[ -40  180 -195   89  239   69 -356  222  -89  -67 -212    2  331  -10
  121  374 -102 -299  -44  206  -65 -148  136  119  148  -94  122   67
   43 -116 -109  145  158 -340  365  148  288 -160 -403 -137 -208 -228
   -1  186 -438   62   -8] : 31
[  74 -114   86   89 -115  104 -160   53  436   31 -112  -75   59 -216
  202  135   87  196    6    4 -139 -117  -53  381   84 -108  -47  -90
  129  116  -54  -78   15 -224   45  173 -253 -114 -326  142   44  -59
 -131  -26 -163   76   -1] : 13
[  73  158   -9   72   36  304  -47  125   37  329 -159   73  160  -67
  -13  257  422 -304  283 -330 -174  -66 -108  235  106  -23 -259  163
  172  127   90  165 -262  -69   30  285  145 -359  135  162   56 -170
  -20  209  -97  -32  159] : 8
[ 355  -19  162  -54  118  -91  453 -297   85 -226  204   -8 -166  129
 -338   44  -56 -191 -178   33  405   77 -374   21 -141  -36   84   40
 -501  286 -159 -275  119  153 -241   55  -85   95   96   14  243   78
 -218  -45  -73  -43   37] : 11
[ 273  -92  -13  120  217 -154  532 -274   -4 -135  454 -160  -57  167
 -101  -17   13  -95    9  -14  173  117 -153  190 -161  -51  -53 -235
 -237  153 -191 -356    0  234 -688  206 -142   62 -237  -28  -64  184
 -354 -179   51  106  -28] : 36
[  22    1  -75  -16   31 -258  225 -239 -197 -247   24  108   88  384
 -103  209   94  -74  -78  165  441 -178 -129 -227 -164   75  348  197
 -559  243 -282 -335  -43   61  -14  -22  303  259   73  -95  -24   69
 -172 -150 -281   -2  205] : 35
[-184  -89 -202   50 -106  -61  111 -418    2  -35  191 -241  -67  190
  267 -146  170  105  265  -66  -57 -215  140 -113 -176  317  107  130
  100   36 -166 -505 -220  113 -265   46  154  127  -98  -42   22  245
 -238 -231 -204  -33  118] : 34
[ 232  108   63  187  301   86  276   67  256   60  112 -192 -118  -59
   59  118   70 -255   60  -61 -227  192 -183  372  -74  -96 -143 -212
  159  138  -91  -76  -95  -62 -280  390 -127  -90 -230   37  -87 -155
 -187  134  -76   49 -145] : 8
[-116  209   86  396 -228  -38 -106  -69  -98  -54   84 -160  -37  -31
   81 -277  186  -48  392 -238  -83  230 -100  106  -73  149  -43   74
   52  232   38  -34 -319  216 -176  156  143   40  218   75  -64   38
 -119  -78  143 -188 -112] : 15
[ -67  149 -240  122  224    5  -26  362 -430  113  -70 -204  188  160
  175  282  291 -416  216 -113   91 -188   15  156  -46   89    1   28
  -12  -39 -158  124 -179   41   64  293  451  -78  -10  -90 -369 -338
 -148  120 -355  120  148] : 32
[ -87  240 -218   52  238  -53 -428  286 -385 -115 -122 -147  182   12
  117  230 -252 -410   71  130   86 -176  216  -26  181   71  120   77
    9 -277  -35  399  309 -158  251  144  362 -305  -68 -132 -140 -252
  119  184 -373  -77    9] : 33
[ 188   82   50   -8  264   43   70  272  157  -48 -260  106   58  -31
 -119  439   -9 -255 -255  127   97  -60 -125  159   17 -173   83  108
 -161  163 -145   24  115 -241  309  154   69   12 -209   -4  -32 -270
   -3  183 -323   97   15] : 13
[ 178 -142  -90 -120  128  -93  113  -83 -110 -190   75 -400   42  151
  173  159  -55 -189 -136  233  510 -311 -258  257  -89   55  194 -220
 -429  -43 -288  -92  262   39   24  207   60  -49 -186 -113 -136 -260
 -377  -14 -549  179  172] : 28
[  93    1 -161   53  344  153  -10  530 -211   54 -186  129  222 -236
 -335  422   29 -441  -53 -269  196 -101  253  201  239 -185 -338  239
  104  -89   75  188  230  -61  224    1   96 -319 -349   76 -136  -80
   59  182  -32  146   51] : 25
[  98  -26    4  167   12   99  -35 -239  187   70  175 -338  109  -55
  320  -70  -12   25  121   78 -179  -37  -60  418  -25  -11  -75 -313
   95  -19  -40   17   24   43 -370  370 -151 -221 -309  -11 -138  -71
 -257  -59 -189   79  -28] : 29
[ -15 -286  202  133 -449  -78  -20  -78  275  -31  -45   25   -6 -124
   63  -33  283  482  129 -226  224 -209  -82  231   -1   -8  -45   50
 -173  310   -7 -186 -113  126 -172   -9 -300    5   58  291  113  173
 -157 -315  118   10  185] : 16
[  87  282 -144  137  319  -66  -99  437 -277 -177  -68  167   93  -81
 -336  245  -58 -564  119 -173  127  249   86  -47  261  -92 -142  229
   13   25   15  134   99 -200  191   10  270 -176  -16   34    3  -30
  100  242   92 -144 -145] : 4
[ 195  176 -221 -186  272  101  -81  367 -195   94 -234  184  258   14
 -172  443  191 -581   25  -62  166   -6  -39   40  289  -82 -140  244
 -107   38  -44  178   29 -303  342  149  364 -263   56   39   62 -247
   51  317 -223   10  115] : 3
[ 183  224 -304 -133  421  138  -71  129 -237   34  -94  188  393   68
 -198  433  -65 -596 -142  175   20    8  111  -17  209 -133  -31  226
  -83  -83  -81   96  168 -267  249  119  413 -189 -313 -168  -27 -133
   41  275 -344   86   23] : 36
[-270 -190  -67  -14 -288 -149 -165 -133   16 -227 -109 -311 -243  -52
  224 -167  -38  204  149  -85  313 -364  170 -124  -55  367  162  251
   -3  -22  -82 -255  119   91  205 -144   31   44   56   92  125  117
  -80 -209 -238 -112  138] : 19
[-220  -40    6  182 -306 -154 -263   92 -122 -230 -228   91   87  -65
  -62   15   93  128  131 -143  361 -144  110  -81   76   93   95  343
 -186  182   -5  -84   -1   44  307 -189  143   59   77  131   -7  117
    4 -159    0 -106   99] : 20
[  73  271  -70  126  292  449  147 -335   46  328   -9   87  235   87
 -117  246  223 -467  167 -183 -385  -55    3   99  -61  -22 -208  210
  238   39   73  -27 -209    5 -148  289  231 -331 -174  -52  -13  -14
  -65  213 -222  -18  106] : 30
[  96  130  -83   22   62 -361  215  -10 -128 -287   32   82  -70  201
 -119  -26    8 -191  -21  139  270  312  -96 -223  -21   85  185  192
 -383  339 -191 -265 -119  -13  -24   22  300  354  208  -33   41   53
  -40  -59   31 -130  -97] : 4
[-243   87 -164  -10 -275 -229 -723  268 -149 -144 -224 -168   37 -107
  410  -55  -86   26  377    0   89 -157  248  -81  380  245   86   85
  100 -161   49  362  157 -288  259   72  191 -334  314  154  100 -113
  180    8 -108 -279   36] : 1
[ -26 -101   81  119 -387 -329 -326  -78  240 -377   -1 -159  -22  -89
  298 -208 -151  407  -16  287  177   64  -93  119   66   53  301 -103
 -259  212 -162 -168   90 -139   72    2 -119  231  -69   56   78   55
 -136 -241  -90  -88 -123] : 11
[  73 -173   87  -56 -135 -209   -8  -16  251 -285 -149  -45  -67   16
   87  145  -53  216 -226  236  356 -192 -156   69  -49   -5  302   46
 -375  227 -246 -261  148 -147  227  -22  -82  231 -123   40   81  -56
 -147 -138 -313   51   77] : 14
[-125 -156   42  -14 -263 -546 -213   18  116 -394  -67 -145 -281   42
  305 -117 -236  378   87  161  331 -141  143 -184  114  216  297  -21
 -239   81 -115  -30  234 -122  -87  -20 -127   53  277  174  151   91
   90 -283    6 -235   22] : 1
[  26   11 -164  -35  178 -239 -284  304  -45 -122 -147 -326  138   30
  496  206 -278  -42 -205  525   51 -150  106  224   65   -6  294 -260
 -142 -129 -228  270  291 -231  150  340  156   16 -292 -168 -316 -437
  -15   33 -535  157  -44] : 32
[-143 -215  -20  190 -184 -150   73 -326   32 -136  299 -572 -192  150
  468 -187  131  259  338 -103  152 -385  -87  222 -247  284  148 -298
  -16  -36 -220 -330  -74  220 -460  207 -143  -32  -82   30 -134   67
 -444 -305 -263   18  162] : 32
[ 128  -33   21  119 -170 -198  217 -104 -176 -172  162 -199    9   85
  -17 -217  167  -54   63   -9  412  194 -276  160 -118   81   36  -17
 -436  326 -150 -213 -155  315 -186  110  128  255  138    4  -91  -13
 -310 -172   15   37   -9] : 19
[   4 -126 -275  -22  117   82 -285  360   86  117 -128  -65  344 -186
  278  308   64   -4  -30   90 -170 -203  300  333  234 -122 -117  -42
  247 -135  -88   28   90 -316  134  166   35 -154 -586   -8 -194 -121
  -62   24 -281  245   28] : 32
[  73   14  -51    7  -10  215 -199   31  431  164 -202   57  194 -162
  209  249  194    1   65   30 -321  -42  -10  302  175 -108  -99   26
  241  113  -27  -66 -107 -395  172  227  -56 -186 -318  114   70  -93
  -59  125 -220   48   10] : 7
[ 234  -59   -1  -36  138  -90  388 -263  -16 -240  120 -157  -51  115
 -177   11  -71 -228 -198  140  447   46 -244   85 -150   16   90   27
 -437  200 -203 -327  131  163  -59   55   48  164 -152  -81    1    4
 -299  -49 -218   83   13] : 22
[  41  458  -19  406  141  -79  -13  -57 -368  -93   69  219  359  271
 -178  138  138 -408  191   34  -14  333 -171  -17  -36 -114  109   88
 -301  280  -67   89 -279   64 -140  225  468   50   95 -125 -259  -56
  -74   81   17 -118  -85] : 35
[-276   65  -71  175 -226  -99 -140  -26  -85   32  -71 -266 -177 -105
  264 -349   34   64  296 -156 -127   61  290  -85  -44  354  -52  254
  248   68   96    9 -173  244  -63   84  190   60  220   75  -19   51
  105 -141   56 -166  -63] : 19
[ 101 -272  155  104   77 -262  341  196  111 -301  -14  -98 -260  -48
 -164  173  -75  123 -184  -90  521 -192  -47  149 -119  -56   57  -11
 -302  177 -169 -229  243  135  -96  -45 -284  125 -169  138  -62   38
 -159 -197  -25  104   67] : 19
[-243   45 -278 -156  -41 -101 -331  377 -291  -20 -318 -148  -85 -158
  129  -36 -110 -194   48  -32  124 -142  449 -254  164  334   13  501
  163 -131   46  168  139  -10  477  -88  417    3  177    6   78 -119
  287   51 -213 -100   29] : 17
[  13 -138   36  259 -142 -356   66  157 -325 -348  126 -225   56  123
   19    3  123   53  107  -62  676 -108 -224  227  -89    6  146 -171
 -543  192 -217  -96   30  263 -149   50   38  131   38   38 -293  -54
 -362 -242  -47   78  108] : 27
[ 210   28   62  194  473  -97  648  -45  165  -24   96 -177 -167  156
    0  180  -55 -212 -225  149  -49  133  -83  217 -327  -85   33 -167
  -99  223 -209 -227  -44  160 -395  367  -45  223 -340 -110 -329 -155
 -188  -16 -167  183 -102] : 27
[ 348 -264 -112 -309  194  -44  537 -108  268  146  222 -184 -224  -23
   43    1  101  -77  -56  -59   34   39    8  162   30   64 -270  -80
   19  102  -90 -276   25   45 -521  248 -221  -64  -55  135  227   78
 -141  -81   22  113   58] : 3
[ -66  -46  -67  282  285  254  125   81  205  145   25 -181  -27 -164
   76  221  115 -133  205 -332 -311 -207  233  332  -46  -32 -289  -33
  528 -111   14 -157  -34  -35 -209  197 -176 -296 -554   82 -198   51
 -157   40  -97  108    6] : 28
[ -90   34 -151   67 -138 -236 -210   31 -388 -292  -45   15  224  101
  -64    4  -12  -99   42   74  473  -59   49 -131   77   95  187  235
 -411  102 -113  -57   72   74  203 -118  358  118   73  -64  -75   47
  -81 -121 -132  -56   77] : 28
[ 122  -51  -57  -98  -45 -340  104   23   47 -309 -104  368   80  129
 -245  185   44   23 -135  123  386  119  -11 -239  147  -70  159  296
 -464  363 -170 -328    4 -213  115 -160  134  270   74   89  182  199
   15 -129   75  -82   32] : 2
[ 170  350 -143  154  363  244  113  -38 -294  202  119   95  318  103
 -223  204  143 -624  153 -132 -195  179  -16   97   41  -85 -214  125
   40   33   44  144 -150   68 -220  292  369 -253  -70 -110 -111  -75
  -45  222  -69   -4  -11] : 33
[  44   59  -86  -12   11  221 -371  -39   58   15 -213    2  332 -172
   25  207  -92 -196  -34  101   48 -159   65  210  240  -83  -61  110
    2  -86   62  200  258 -207  328   93   80 -371 -299    6   21 -110
  -11  149 -316   24   64] : 25
[ -70  -24 -161  -39   15  -29  352 -174  -10   41  109 -165 -294   89
   13 -152  265 -144  243 -281  -19    4   83 -186 -161  347  -79  333
  158  167  -90 -480 -311  174 -171   20  201  179  171   58  178  190
 -107  -82  -22 -100   60] : 8
[ 285 -193  -87 -217  206 -169  689 -100  127  -86   99  183 -139  216
 -304  238  276 -145 -119 -111  350   13 -122 -114  -76   -8  -53  212
 -331  364 -244 -611 -141  -13 -245  -16   14  252    0  104  188  203
 -202 -114   26   79  150] : 2
[ -38   12 -127   67   55  261 -367  418  100   96 -270   41  203 -353
  -19  288   89 -181   92 -223 -120 -153  226  270  285  -99 -253  215
  364  -99   74  103  101 -295  404   15   14 -316 -390  124    9  -79
   37  175 -143   64    2] : 16
[ 215  -18  -25 -102  140 -413  327 -157  129 -407   77   67 -152  236
  -99   70 -150  -65 -195  297  349  184 -145 -196  -28   10  275   42
 -479  304 -295 -420   88 -164 -103    9   52  341   10  -25  126  102
 -120 -116  -66  -79  -78] : 1
[-246 -225   52  168 -382 -249 -197 -128  -32 -124   18 -202  -36   97
  345  -43  135  451  275 -110  262 -470   87   39  -72  204  195  -40
 -163   48  -84  -54   -9  164 -243   45  -87  -74  157  153  -57  102
 -133 -363 -114  -68  272] : 32
[ -22  295 -198  105  194  166   -8  -52 -553  -17    9   47  252  178
 -326  182  189 -669  241 -260  267  -79  -52 -127   14  105  -64  372
 -163   -4  -11   15  -84  140  155   13  553 -204  134 -103  -49  -25
 -112  183 -202 -101  157] : 29
[   7 -207  -17 -147 -214  116    1 -448  246  136  -29 -443  -41    9
  454 -114   95  148   66  111   85 -367  -99  256  -99  239   39 -101
  -47   -2  -67  -79   47  122 -102  283  -86 -189  -33   49   58 -132
 -242 -108 -449   75  233] : 24
[ -12 -111 -145   24  319  429  265  -84   64  294   81 -327 -122 -115
    4  206  214 -354  273 -506 -132 -444  172  266  -73  144 -405   81
  512 -254   50 -147   32  124 -219  194 -105 -520 -339   98   -4   30
 -210  116 -248  103  223] : 27
[ 234 -184   43  -82  105 -231  472   -9  -54 -257  220 -129 -302   73
 -267   23   12 -117  -71 -149  541  -48 -185   -7 -110   76    9   58
 -378  188 -181 -329  128  211 -263  -34 -105  119  118   88  188  123
 -215 -136   10   -5   85] : 9
[  80 -195 -141 -136   49 -102 -112  -32   14 -179   37 -172  113   13
  143  184 -158   35 -135  207  293 -349   69  121   86    6  143  -72
 -204 -118 -185  -91  341 -131   19   42  -41 -106 -322  -45   13  -17
 -164  -97 -379  117  132] : 32

[  36  -48 -367 -363 -343 -132 -482   70   24 -103 -134  308 -369 -295
  140  -32  -21  -64 -153 -245 -138 -166 -101  227  439  253 -137  156
  143  168  -58 -106 -144  224  -14  116   26  383  100 -123  218  280
 -216 -148  207 -171  263] : 25
[ -55  243 -199 -162  326  136 -151  259 -124  -42   15 -228  201  -88
  -34 -256   20   38  -78 -265    9 -135 -104  -79    5   19   -9 -337
   39  168  161   36 -114  145    0   -7 -251  -64 -392  160  239 -434
 -607 -395  303   34  120] : 19
[ 312 -379  187  147  344 -375  283   62    6 -144  254 -251  352  321
 -139   22  238 -265   62   29  -47   18  -41 -262 -272   72  210  -61
    1 -128  -29  199  -48 -168    6  -58  255 -174  -60   -1  -21 -300
  200 -146 -108   84  -59] : 15
[  91  105  133 -302  154   97 -228  294   37  101   55  -75  179  -86
  -66   71 -138  -15   97   44   25 -168 -149 -119  150  162 -206 -281
  -23  -11  -20  248 -196   65  116 -190  -71  166 -283  208  175 -320
 -551 -185  335  194  -67] : 5
[ 230 -154 -293  240  101   -2  194 -114  168  210 -411 -126  249   23
 -209  238  136  -57  146  123 -225 -220   42  411  250 -219   69 -192
  -41  172   -5   40 -291  502 -537  -81 -317  -67 -398   17  -39 -117
  -62  121  -42 -293 -133] : 3
[  23 -127 -289  259   49  -65    4 -113 -188  197 -199   -8 -187  369
   90  208   93  -37  -18   67  -99   20  314  294 -111 -345  384  186
  -19   97 -159  318 -107  171 -235  215  112 -353 -238   12  206  159
  -17    7 -218 -349  116] : 16
[ 279  212  335 -205  202  -67  -50  -18  222 -230   25 -307  458  -25
    0   79  223 -207  -35  104  274 -247 -545 -311 -108  143  -37 -379
 -357    9   47  235   42  -58  409   46   25  138  187   16 -227 -202
   17   78   -3   85 -207] : 7
[-149 -414 -180 -113 -258  -94 -341  109   61  372 -191   39 -188   55
   43 -231 -311   93  174  444  -93  366  178   74  135  -88   63  114
   47 -133 -193 -322  -68  272  187   46 -170  141   14 -234  -69  267
  238  155 -218 -360  -52] : 26
[ 115 -130 -296  276  214   18   -1 -312   51  110 -221   15   91  203
 -119  367  163 -213   15   17 -137 -107   54  480  170 -248  214   22
   -3   91  -32  215 -373  338 -325  132   73 -183 -319  -76   39  -54
  144   17 -129 -230  109] : 12
[ 566 -321  148   73  281 -304  290  106    3 -123    3 -193  367  143
 -121  100  236 -112   30   82 -219   43   44 -242 -178 -109  109 -259
   42  -78  104   35   98 -208 -296 -278    3 -224 -263  -59  -24 -315
  -58 -185 -116   17 -175] : 23
[-165   67 -148 -170 -243  -10 -423  182  206   68  -87   78 -194 -273
   35   -5  -77  -76   23  -60  201 -231 -244   64  138  389 -222   54
   94  140   71   89 -228  125  297  186  207  255  295   -2   46  229
 -132   25  249  137  178] : 8
[-143 -432    2  -48 -208  -17 -294   35  186  374   16   41 -106  136
  -21  -65 -273   25  391  523    9  324   60  107  149   30    5  123
    4 -288 -250  -70 -200  294  285   60  104  202   92 -135 -267  298
  373  243  -73 -118  -29] : 8
[ 170  -63  568 -203   93  -38 -424   -6  116 -271 -105   -4  -39  116
  354  147  -63  -75  -79  144  260 -121 -191 -153   19  212 -133 -135
 -141  -12   75  293  168  -34  679  172  187  221  201 -137 -369  -28
  217 -126   69  364   18] : 10
[ -71  116  120   66  326  -77  289  170  -37  -17   28 -125  531  -78
  -69 -140  101 -119  254 -130   53    3 -280  -84 -394  167  374 -214
   91   92   15 -149   -1  153  118 -222  -34   92 -156  244  213 -520
 -122 -278  191  273 -127] : 5
[  53 -316 -311 -186 -252 -223 -292  108   43 -180   19  122 -371  -74
   91 -120   68  -43  -48 -179  -99 -154   47  126  480  242 -156  182
  123   43  -88   78 -129  276  -28  226  151  313  114  -60  -46  342
  -70 -119  266 -105  291] : 18
[ 567 -284  343   16  220 -229  356   64  189  -56  170 -209  455  195
 -205  261  211 -221  287  171 -100  -96 -168 -252 -251  130  -13 -326
  -57 -171   11  305  -59 -212 -163 -284  121 -121 -137   60 -132 -294
   41   -7  -19  152 -249] : 6
[  42  286 -181 -214  290  126 -224  233 -128  -78  -37 -145  179 -169
  -12 -159   26   50 -147 -267  -34 -141 -105  -49   99  -20  -37 -332
   49  164  170  -15  -61   99  -49  -76 -230  -20 -403  118  269 -419
 -682 -424  316   55   85] : 21
[-212 -306   22   33 -152   68 -228  -10  148  427  187  -53  -51  257
  -24 -176 -279   63  520  476   48  440   41   71 -205   28  158   50
    3 -372 -217 -154  -82  178  338   90  102  -20   87 -162 -261  226
  416  201  -98  -91  -64] : 9
[  51 -187  378   77  172 -200 -171  116   17 -341 -330 -153  -48  129
  357   -8   75  -17 -204   66  290 -170   33 -171   38   60   13  -50
  -65  162  152  245  253  113  527  279  149  129  173  -37 -338    5
  177 -174   47  306   40] : 14
[ 430  118  271 -423  115 -106 -444  -42   26 -381  -20  -83   93  -28
  197  101  116  -94 -371  -17   61 -210 -285 -225  278   23 -175 -259
 -282   24   32  161  169 -108  321   60  -25  205   30 -188 -139 -136
 -184 -173   24   -4  -56] : 21
[-122 -141 -291 -122 -270 -185 -368  183   31  -65  -16   93 -398 -114
  117 -140  -13  -45 -108 -228   44 -188    6   73  179  331 -119  207
  177  156   14   53 -115  114  129  274  213  166  231  -64  117  294
 -121 -127  211   -8  298] : 17
[-122   81  -64 -128  330  113 -277  262  -76   50  165 -192   93   73
  -59 -122  -96  -20   -8  -98   87  -86  -20  -83   88   78  -83 -174
   35  -19   48  237 -231   99  185   56   17  -45 -314  158  177 -328
 -465 -314  318  156  134] : 14
[ 190   -9   24   -2 -106   72  -70 -432  267   48  448   84  103  191
 -173  216   28 -192  487  -88  -99   78 -259  278 -272  287   84 -217
   75 -357  -42 -172  -34  -89  -50   -6  230 -123  -12 -293 -148  -42
  311  -59   87  104 -146] : 8
[ -76  182  -65 -158  313  218 -272  216   30   38  184 -210  165   -8
 -106  -96  -65  -15   95 -114  101 -131 -143  -42   99  125 -163 -307
   11  -45  114  212 -247  127  149   34  -29  -19 -310  157   68 -321
 -481 -275  405  203  111] : 11
[ -57   69   63  246  289 -163  280  -80    0  -18  -32 -130  554   -6
 -131  -45  138 -115  184  -49    3   40 -184  114 -186  -24  494 -132
   11   -3  -87 -397  117  295   33 -171  -26  110 -144   68  109 -446
   70 -192   77  156 -336] : 3
[ 350  155  117 -394  154 -126 -298   23   55 -380  -48 -215  252 -121
  133 -116  221  -98 -325  -26   89 -194 -414 -273  240   11  -82 -287
 -336   85   37   53  124   44  305   83 -157  253   93 -110 -170 -137
 -143  -86   11 -142  -31] : 22
[ -13  -51 -194  -41 -165 -184 -295  476   50  102 -159 -144 -197 -231
   -9 -153  -49  107 -181   -2  124 -134  104 -245   15  143 -230   -3
  173  152  207   -8   28 -159   67   63  134  -75  153   -9  161  155
 -471  -94  144   90   49] : 21
[ 210   42  -19  -91 -107   78 -373  133   69 -135 -692 -127 -272 -108
  394  -10   30  223 -274   73  107 -275   90   28  187 -136 -234 -255
 -109  383  311  186  209  197   96  271 -327  -29  -11 -136 -316  235
 -220  -23   -4 -115  116] : 22
[ 499 -295  141  119  284 -258  277   55  -25 -107   77 -239  320  251
 -100   67  221  -74   67   81 -184   71   94 -215 -225 -144  152 -253
   11 -118   69   74  131 -193 -261 -196   27 -292 -273  -60  -66 -286
  -37 -182 -108    1 -168] : 20
[ -15 -466   92  -80 -350 -180 -343   79  180  362 -108   -2 -172  155
  116 -133 -287   74  233  550  -44  186   57   70  101   81   16  217
 -125 -153 -325 -129  -36  304  325   79  -79  245  264 -233 -291  359
  451  346 -226 -269 -118] : 2
[ 211   40   38   22 -124  153  -61  102  234 -114 -539 -194 -164  -45
  225  144  122  192  114  115  183 -379   36   82  220  -40 -286 -382
 -129  201  243  408  143  315  -22  244 -187   17  -37   96 -477  324
 -239   97  256   59  -26] : 7
[-185 -124 -250    6 -195   82 -359 -135   78  367  122  -58 -167  216
    1 -236 -222   29  224  150  -42  274   17  185 -308   55  140   16
   42 -115  -67 -273  -92   69  160  214  -90 -240   41 -354  -54  134
  299   83 -232 -318   68] : 18
[ 296 -184  158  -77  244 -377  -49  195  116 -128 -198 -268  474 -152
  -93  -82  165 -209 -311  207   74  -44 -291 -399   -9   -6   14 -144
 -131  134  117 -118  -27 -110  233 -126  -33  112  144 -137  -30 -295
   93   12 -274  -54 -152] : 23
[ -55  202  138  161  329  -75  227   34   29  -22  -82 -138  565 -106
 -106  -14  101 -148  143 -148   86  -81 -297    3 -372  136  346 -261
   79  148  104 -259   42  120  106 -201  -40   35 -140  117  204 -582
  -84 -267  119  307 -242] : 4
[  42  -84 -286 -230 -326 -204 -373  289   85  -62 -196  121 -313 -339
  101 -127   -5    5 -158 -171  -13 -193  -54  -13  226  297 -214   87
  190  214  112  -98  -43   43   29   98   65  227  222  -85  149  279
 -272 -107  188  -29  194] : 24
[ 163  -45  248 -129    5  -39 -399  132   30 -235 -555  -86 -159  -56
  434  -42  -32  123 -311   83  174 -189   12 -107   96   -6 -165 -197
  -82  316  261  116  263   95  382  212 -192   95   78 -173 -305   38
  -35 -140  -33   91   76] : 20
[   0    1 -224 -141 -226 -127 -389  469   70  125 -275  -61 -244 -317
   50 -128  -90   95 -210  -21   93 -181   37 -179   30  184 -278  -12
  170  252  235   -8  -33 -124   73   58   27  -20  161  -39  205  178
 -472  -69  109   23  117] : 23
[-195  -35 -276  339  356 -204  253  -55 -123  -29 -112 -182  472  -35
 -175 -232  206  -68    5  -65  -21  231   -2  104  -42 -286  585  -33
   94   31  -22 -540   81  353  -75  -48    0    9 -214    9  157 -348
   46 -245  -27  -55 -177] : 20
[ -65 -329  -92    7 -232 -115 -306   -7   78  275 -101  -34 -117   97
   84 -248 -188  114  152  410  -42  410  110   30  -81 -114  173   90
    1 -173 -116 -416  128  132  235   94  -57   -2  157 -348 -220  277
  384  153 -287 -282  -86] : 23
[ -34  -87  101 -125   97  -28 -232  509   47  246  -90 -165   41  -62
  -49   33 -153   16   33  298  185  -77   18 -288   67   69 -209  -64
    6    5   18  396 -236  -26  255  -64  156   50  -52  245  122  -35
 -432    8  168  176   10] : 8
[ 232  151 -150  -15 -134  138  -57  -90  -25 -215    4  -65 -361  249
  268  172  276  164  205 -116   45 -217  131  216  186 -150   48 -126
 -185 -110  -90  539  241  252 -153  365  152  -93  -81  156 -281  521
 -312  -36  383  -82  100] : 10
[   3  -54  125 -178  -35  -24 -188  469  164  192   42 -219   74 -113
 -114  -62 -152   66  174  246  185  -93  -66 -326   61  211 -303 -212
    4 -100   34  196  -91  -47  239  -90   85  107   21  177  -13  -12
 -433   14  288  222 -143] : 6
[ 412 -231  186  167  263 -155  301 -217  109 -138  528 -123  332  372
 -244  242  249 -208  415  -30 -135  103  -50   -9 -213   63  199 -221
   48 -460  -69   88   64 -176 -202 -141  388 -221 -205  -53 -156 -222
  152 -197  147  244 -218] : 10
[-247  -35 -139  436  482 -122  292 -154  -72  -56  109 -203  494  155
 -207 -122  206 -161  174 -112   64  192  -35  165 -154 -167  591  -45
  104 -111  -30 -343    3  332   39   35  186  -68 -227   58   69 -409
  184 -286   91  158 -144] : 13
[ 150 -377 -126 -262 -218  -39 -300   86  211    1   61   82 -243    0
   13   28  -24  -30  236  173  -79  -72  -39  124  565  182 -294   41
  -27 -174 -172  287 -291  358   33  126  115  373   43    4 -305  390
   36  114  270  -97  200] : 9
[-323 -454    1  123  -94  -50 -321   -3   61  382  143  -84 -155  366
   56 -269 -297   54  334  499   83  484  177   63 -125  -45  233  235
   -4 -341 -259 -163  -56  233  483  244  163  -16  159 -235 -285  273
  569  172 -209 -145   15] : 13
[-237 -463   13   89 -116  -68 -357  -27  113  352   94  -43 -161  313
   41 -155 -269    7  281  502   78  397  134   86  -17  -24  143  237
  -18 -311 -237  -94 -121  220  447  229  195   30  178 -248 -298  300
  563  214 -209 -135   24] : 12
[ 482 -143  178  -54   21 -166  151 -180  113    4  523    1  243  280
 -214  255   98 -178  389  -53 -274   -6 -129   51 -209  217  114 -183
    4 -371 -205   -1   42 -184 -254 -265  180 -106 -175 -102   44 -231
   10 -134  112   91 -291] : 3
[ -62  -10  105 -143  203   83 -199  401   66  142  143 -225  154  -21
 -115  -92 -139   53  182  168  158   -2  -36 -253   81  103 -191 -241
   20 -161   44  213 -142   31  250  -77   94   54 -176  213    4 -182
 -446 -145  351  277  -46] : 9
[-311   17 -148  347  428 -185  293   33 -172  -47   50 -254  494   53
 -139 -341  161  -70   79 -137   80  244  -23  -26 -292 -155  626  -63
  132   -3    2 -486  144  242  102  -22   56  -62 -185   86  198 -464
   23 -349   53  112 -165] : 18
[ -98  -13 -304  348  386 -244  360 -191 -125 -236 -108 -145  501  -37
 -151 -168  372 -143  -26 -231  -57  109  -76  199   68 -269  628  -50
   67   72  -32 -492  101  449 -178   -5   18   91 -228   32  111 -350
   92 -302   49  -55 -139] : 19
[  90   52 -317   53  -85   81  -32  -22 -167 -146  -90  -71 -431  315
  319   20  245  157   94 -177  -16 -189  255  263  124 -206  185   26
 -128   52 -122  534  136  355 -191  439   43 -161 -150  177 -118  470
 -279  -78  256 -252  260] : 14
[ 135  -74  237   56  323 -292   31   61   90 -177  116 -388  409  174
  -42  -65  243 -254 -131  143  264  -77 -306 -369 -211   43  174  -83
 -261  -38   -9  191   15  -92  439  149  224  -26  247  -22 -155 -178
  231   51 -167   37 -107] : 13
[ 111   40  186 -272  139    5 -183  411  -35  112    9  -97  136  -41
    8   36 -136   34   61  105   26 -155  -57 -199  101  120 -143 -187
  -44   12  -78  304 -117   51  142 -200  -59  158 -237  265  199 -267
 -570 -169  292  175  -78] : 4
[ 410  -99  124   64  -94 -179  120 -317  156  -44  432   30  144  263
 -131  216  120 -135  374 -138 -243  -36 -118  201 -257  243  189 -136
   26 -319 -160 -191  190 -105 -231 -137  163 -113  -41 -232  -56 -110
  182 -121   90   89 -312] : 2
[   7  -14 -219  -59 -152   85 -357 -346   84  200  278   92 -136  212
  -39   -6 -129 -118  178 -123 -153  128 -104  316 -309  184  114  -44
  100 -116  -29 -242 -127  -70   -1  145   11 -264  -48 -423   76  -31
  252  -88 -151 -212   87] : 18
[ 111   42  128 -174  225 -195 -195  -22  103 -249  185 -329  297   99
  -15 -134  191 -241 -206    7  229 -158 -408 -291   -5  136   28 -143
 -304  -19  -36  139  -33  -14  469  222   88  106  220  -99 -144 -163
  131   -2  -71  -73  -31] : 15
[-212  129   85  275  425  -45  306    6    6   -4   84 -199  617  -21
 -187 -114  126 -125  294  -48  154  161 -221  -27 -359    2  478 -228
  104  -80   50 -333   65  171  178 -145  130    6 -157  151   94 -508
   28 -269  168  350 -253] : 8
